Below are the code and all the weights of a small trained network. Each question names an input and a class and asks about switching units off, where a switched-off unit gives its printed mean instead of its output.

import numpy as np


def w(rows, s, z=0):
    codes = np.array(rows[::2]) - 128.0
    scale = np.full(codes.shape[1], s)
    scale[-1] = z or s
    return codes * scale


def f(y):
    return y / 2 * (1 + np.tanh(0.7978845608 * (y + 0.044715 * y**3)))


def log_softmax(a):
    a = a - a.max(-1, keepdims=True)
    return a - np.log(np.exp(a).sum(-1, keepdims=True))


def net(x, mask):
    res = np.array(x, float).reshape(1, 6) / 4 @ E
    y = f(res @ A[0][:, :-1].T + A[0][:, -1])
    res = res + np.where(mask, y, B[0][:, -1]) @ B[0][:, :-1]
    return log_softmax(res[-1] @ U[:, :-1].T + U[:, -1])


A, B = {}, {}
E = w([
[111,122,109,158,109,138,162,121,81,59,75],'x0',
[119,237,196,104,173,184,43,142,192,136,86],'x1',
[20,149,88,233,118,137,111,178,146,95,121],'x2',
[139,96,139,121,115,15,106,126,161,131,150],'x3',
[114,168,74,94,104,247,206,115,89,100,176],'x4',
[149,159,81,164,79,122,86,104,183,201,163],'x5',
],0.012)
A[0] = w([
[102,138,87,157,107,243,158,155,122,109,153,111],'neuron 0',
[112,2,93,90,105,128,178,88,57,93,125,108],'neuron 1',
[192,138,147,63,138,170,76,82,220,167,156,243],'neuron 2',
[112,231,79,190,104,155,90,157,116,99,118,168],'neuron 3',
[118,176,163,135,192,205,145,117,118,53,86,172],'neuron 4',
[187,69,140,84,108,132,242,116,20,74,175,149],'neuron 5',
[174,85,94,145,184,79,174,63,104,94,161,182],'neuron 6',
[105,158,207,90,233,154,121,117,115,101,69,118],'neuron 7',
[105,180,168,60,183,192,102,129,110,106,93,146],'neuron 8',
[37,95,74,163,102,131,189,159,68,121,141,254],'neuron 9',
[191,141,202,107,255,132,83,134,126,97,108,182],'neuron 10',
[152,133,150,70,127,87,64,103,177,213,145,151],'neuron 11',
[105,173,41,149,105,202,152,86,93,112,164,140],'neuron 12',
[121,181,124,97,143,204,95,127,132,138,124,87],'neuron 13',
[106,76,77,224,134,71,74,118,108,82,93,164],'neuron 14',
[83,106,155,171,112,33,102,129,130,155,110,137],'neuron 15',
[96,143,47,128,96,189,121,135,164,153,156,135],'neuron 16',
[145,124,180,140,153,138,132,157,160,84,83,157],'neuron 17',
[124,98,100,84,128,136,190,84,103,114,89,88],'neuron 18',
],0.0092,0.0045)
B[0] = w([
[64,204,83,189,157,105,169,90,56,83,184,215],'neuron 0',
[144,73,64,101,63,157,103,188,133,156,101,223],'neuron 1',
[168,174,197,78,108,135,180,107,169,185,144,224],'neuron 2',
[153,177,104,160,205,130,147,84,138,64,113,201],'neuron 3',
[98,152,127,90,170,171,127,131,93,101,136,213],'neuron 4',
[93,115,65,60,91,167,190,255,110,214,132,249],'neuron 5',
[127,93,119,76,91,133,93,169,182,167,143,195],'neuron 6',
[148,84,212,132,166,168,150,165,52,81,119,194],'neuron 7',
[92,189,204,78,141,204,100,154,94,139,78,207],'neuron 8',
[81,73,77,118,62,110,85,112,96,72,135,232],'neuron 9',
[139,36,212,120,104,117,114,173,103,121,133,200],'neuron 10',
[207,106,208,154,81,88,91,111,129,166,204,211],'neuron 11',
[98,190,12,113,157,136,136,70,117,145,160,218],'neuron 12',
[122,204,164,94,151,146,135,96,174,149,113,186],'neuron 13',
[101,88,119,195,133,114,77,174,178,131,92,197],'neuron 14',
[132,88,145,191,159,89,94,158,198,128,85,189],'neuron 15',
[136,141,129,160,151,60,151,37,110,132,112,185],'neuron 16',
[103,67,138,136,160,173,103,151,106,110,127,157],'neuron 17',
[92,116,113,121,123,148,131,161,120,174,173,172],'neuron 18',
],0.0089,0.018)
U = w([
[131,48,128,232,163,65,54,162,242,123,61,203],'0',
[50,140,35,149,154,136,141,72,96,74,161,114],'1',
[254,83,186,121,87,50,105,105,185,199,200,161],'2',
[115,56,54,65,53,149,139,211,132,175,136,137],'3',
[119,207,106,102,186,166,157,68,158,169,142,5],'4',
[101,117,237,81,186,195,116,164,101,97,98,129],'5',
],0.0091,0.0017)

Each question gives the input, the list of numbers given to net, and the class t.
The units are the neurons (one row each of A and B). Each row of codes is followed by its name. A weight is (code - 128) times the scale printed after its matrix; where a second scale follows, it is the last column's (A, B and U).
mask holds one flag per neuron, in row order. A switched-off neuron (its flag False) gives its mean, the last column of its row in B, instead of its output. The means were averaged over made-up inputs and are rounded, as every weight is.
A unit's drop is (log p(t) with every unit on - log p(t) with that unit switched off) / (log p(t) with every unit on - log p(t) with every unit switched off).
The circuit of an input: a set's keep is (log p(t) with only the set's units on - log p(t) with every unit switched off) / (log p(t) with every unit on - log p(t) with every unit switched off). Starting from the 12 units with the biggest drops (on a tie, the unit counted first), units are removed one at a time, each time the one whose removal leaves the highest keep (on an exact tie, the one counted first), for as long as the keep stays at least 0.8.
units of the circuit, in order: the units of the circuit, biggest drop first
top k neurons: the k neurons with the biggest drops, biggest first
drop when u is switched off: that unit's drop, to one decimal
input [-4,-6,7,1,7,-3], class 1: top neuron -> neuron 0
input [8,8,1,2,7,2], class 4: top 3 neurons -> neuron 13; neuron 8; neuron 9
input [0,7,2,-4,0,4], class 4: top 3 neurons -> neuron 3; neuron 13; neuron 16
input [0,-6,5,-3,-2,3], class 0: units of the circuit, in order -> neuron 14; neuron 5
input [3,-1,7,-5,-4,-3], class 0: top 4 neurons -> neuron 14; neuron 12; neuron 5; neuron 15
input [-6,-4,-5,-2,7,7], class 4: top 2 neurons -> neuron 12; neuron 16
input [-4,1,-7,-4,3,2], class 2: top 2 neurons -> neuron 11; neuron 2
input [-3,8,3,-1,-4,4], class 2: top 2 neurons -> neuron 11; neuron 2
input [-5,-1,0,-1,-4,-5], class 2: top 3 neurons -> neuron 8; neuron 4; neuron 14
input [-5,-8,-2,8,-8,-5], class 0: top 2 neurons -> neuron 15; neuron 14
input [-3,3,-8,-7,1,3], class 5: top 2 neurons -> neuron 8; neuron 7
input [2,2,7,2,2,-8], class 1: top 2 neurons -> neuron 9; neuron 2
input [5,3,-7,3,-5,-2], class 2: top 2 neurons -> neuron 11; neuron 4
input [-8,7,5,3,3,6], class 2: units of the circuit, in order -> neuron 11
input [-4,-6,6,1,0,-1], class 0: top 2 neurons -> neuron 5; neuron 14
input [-5,-2,0,8,4,-1], class 2: drop when neuron 8 is switched off -> 0.1
input [1,2,-3,7,5,0], class 2: drop when neuron 1 is switched off -> 0.2
